Below are the code and all the weights of a small trained network. Each question names an input and a class and asks about switching units off, where a switched-off unit gives its printed mean instead of its output.

import numpy as np


def w(rows, s, z=0):
    codes = np.array(rows[::2]) - 128.0
    scale = np.full(codes.shape[1], s)
    scale[-1] = z or s
    return codes * scale


def f(y):
    return y / 2 * (1 + np.tanh(0.7978845608 * (y + 0.044715 * y**3)))


def log_softmax(a):
    a = a - a.max(-1, keepdims=True)
    return a - np.log(np.exp(a).sum(-1, keepdims=True))


def net(x, mask):
    res = np.array(x, float).reshape(1, 4) / 4 @ E
    y = f(res @ A[0][:, :-1].T + A[0][:, -1])
    res = res + np.where(mask, y, B[0][:, -1]) @ B[0][:, :-1]
    return log_softmax(res[-1] @ U[:, :-1].T + U[:, -1])


A, B = {}, {}
E = w([
[132,58,71,63,187,154,180,60],'x0',
[41,80,38,171,190,147,152,213],'x1',
[208,121,139,71,245,44,135,134],'x2',
[159,54,219,169,125,115,129,123],'x3',
],0.012)
A[0] = w([
[56,78,98,167,140,168,160,159,241],'N0',
[89,143,145,179,10,158,85,157,155],'N1',
[88,128,167,157,51,148,96,112,106],'N2',
[128,95,89,133,126,127,120,86,4],'N3',
[165,78,159,130,135,79,111,187,71],'N4',
[152,60,113,105,179,83,172,101,218],'N5',
[179,124,117,158,128,100,114,102,67],'N6',
[91,165,95,123,120,99,127,222,164],'N7',
[152,110,164,153,184,106,113,174,127],'N8',
[162,221,139,120,113,111,79,113,157],'N9',
[117,132,120,158,190,109,151,219,124],'N10',
[156,147,137,94,151,82,140,103,155],'N11',
[119,112,174,153,59,162,139,128,157],'N12',
[137,151,139,96,70,178,151,90,235],'N13',
[139,77,137,60,171,120,158,64,126],'N14',
[139,202,162,106,112,88,107,128,120],'N15',
[91,154,47,109,112,189,122,125,146],'N16',
[180,193,131,107,119,108,107,129,129],'N17',
],0.014,0.0037)
B[0] = w([
[13,92,30,112,137,167,60,152,213],'N0',
[128,100,74,170,124,150,219,12,251],'N1',
[146,66,77,185,103,107,160,81,206],'N2',
[106,137,143,145,133,155,82,113,136],'N3',
[222,129,222,170,117,144,116,112,164],'N4',
[109,141,87,146,114,122,174,55,188],'N5',
[141,180,155,138,154,110,102,129,145],'N6',
[46,136,53,109,156,177,117,116,191],'N7',
[158,73,130,168,95,125,147,113,166],'N8',
[84,137,80,97,66,98,112,205,192],'N9',
[106,73,48,101,66,138,88,136,186],'N10',
[163,166,132,111,154,121,155,100,170],'N11',
[148,87,106,165,118,85,117,97,195],'N12',
[146,66,101,101,83,117,158,144,176],'N13',
[179,100,158,110,179,175,220,98,182],'N14',
[77,144,114,138,114,83,82,160,182],'N15',
[112,146,171,75,208,175,58,158,187],'N16',
[118,136,87,114,63,64,147,181,175],'N17',
],0.011,0.024)
U = w([
[81,18,72,164,69,122,113,101,180],'0',
[97,254,204,109,103,64,31,207,3],'1',
[36,136,114,57,189,222,53,142,104],'2',
[199,134,236,182,125,107,89,121,88],'3',
[214,96,247,130,167,173,188,35,185],'4',
[174,67,153,68,73,96,79,214,126],'5',
[129,174,80,109,107,71,213,114,109],'6',
],0.009,0.0051)

Each question gives the input, the list of numbers given to net, and the class t.
The units are the neurons (one row each of A and B). Each row of codes is followed by its name. A weight is (code - 128) times the scale printed after its matrix; where a second scale follows, it is the last column's (A, B and U).
mask holds one flag per neuron, in row order. A switched-off neuron (its flag False) gives its mean, the last column of its row in B, instead of its output. The means were averaged over made-up inputs and are rounded, as every weight is.
A unit's drop is (log p(t) with every unit on - log p(t) with that unit switched off) / (log p(t) with every unit on - log p(t) with every unit switched off).
The circuit of an input: a set's keep is (log p(t) with only the set's units on - log p(t) with every unit switched off) / (log p(t) with every unit on - log p(t) with every unit switched off). Starting from the 12 units with the biggest drops (on a tie, the unit counted first), units are removed one at a time, each time the one whose removal leaves the highest keep (on an exact tie, the one counted first), for as long as the keep stays at least 0.8.
units of the circuit, in order: the units of the circuit, biggest drop first
most important unit: the unit with the biggest drop
top k neurons: the k neurons with the biggest drops, biggest first
drop of u: that unit's drop, to one decimal
input [-4,-7,4,8], class 3: most important unit => N4
input [1,4,-5,0], class 2: top 2 neurons => [N16, N0]
input [5,7,-2,5], class 2: units of the circuit, in order => [N1, N2, N0]
input [-5,1,6,-2], class 5: units of the circuit, in order => [N1, N0]
input [-2,-7,7,-3], class 1: top 3 neurons => [N1, N15, N2]
input [3,-8,4,1], class 6: top 2 neurons => [N17, N9]
input [0,-7,0,7], class 4: top 2 neurons => [N0, N10]
input [0,-8,7,7], class 4: top 2 neurons => [N14, N4]
input [-7,1,5,6], class 3: top 2 neurons => [N4, N0]
input [6,-8,8,-2], class 4: top 2 neurons => [N14, N0]
input [-6,-8,4,6], class 5: top 2 neurons => [N9, N8]
input [-1,-1,1,1], class 1: top 3 neurons => [N1, N2, N14]
input [-3,5,1,0], class 2: top 2 neurons => [N2, N1]
input [-1,7,-8,-7], class 2: units of the circuit, in order => [N16]
input [0,-7,1,-2], class 5: drop of N5 => 0.1
input [0,-5,0,-6], class 1: drop of N2 => 0.1
input [-1,-5,6,-2], class 6: drop of N16 => 0.2
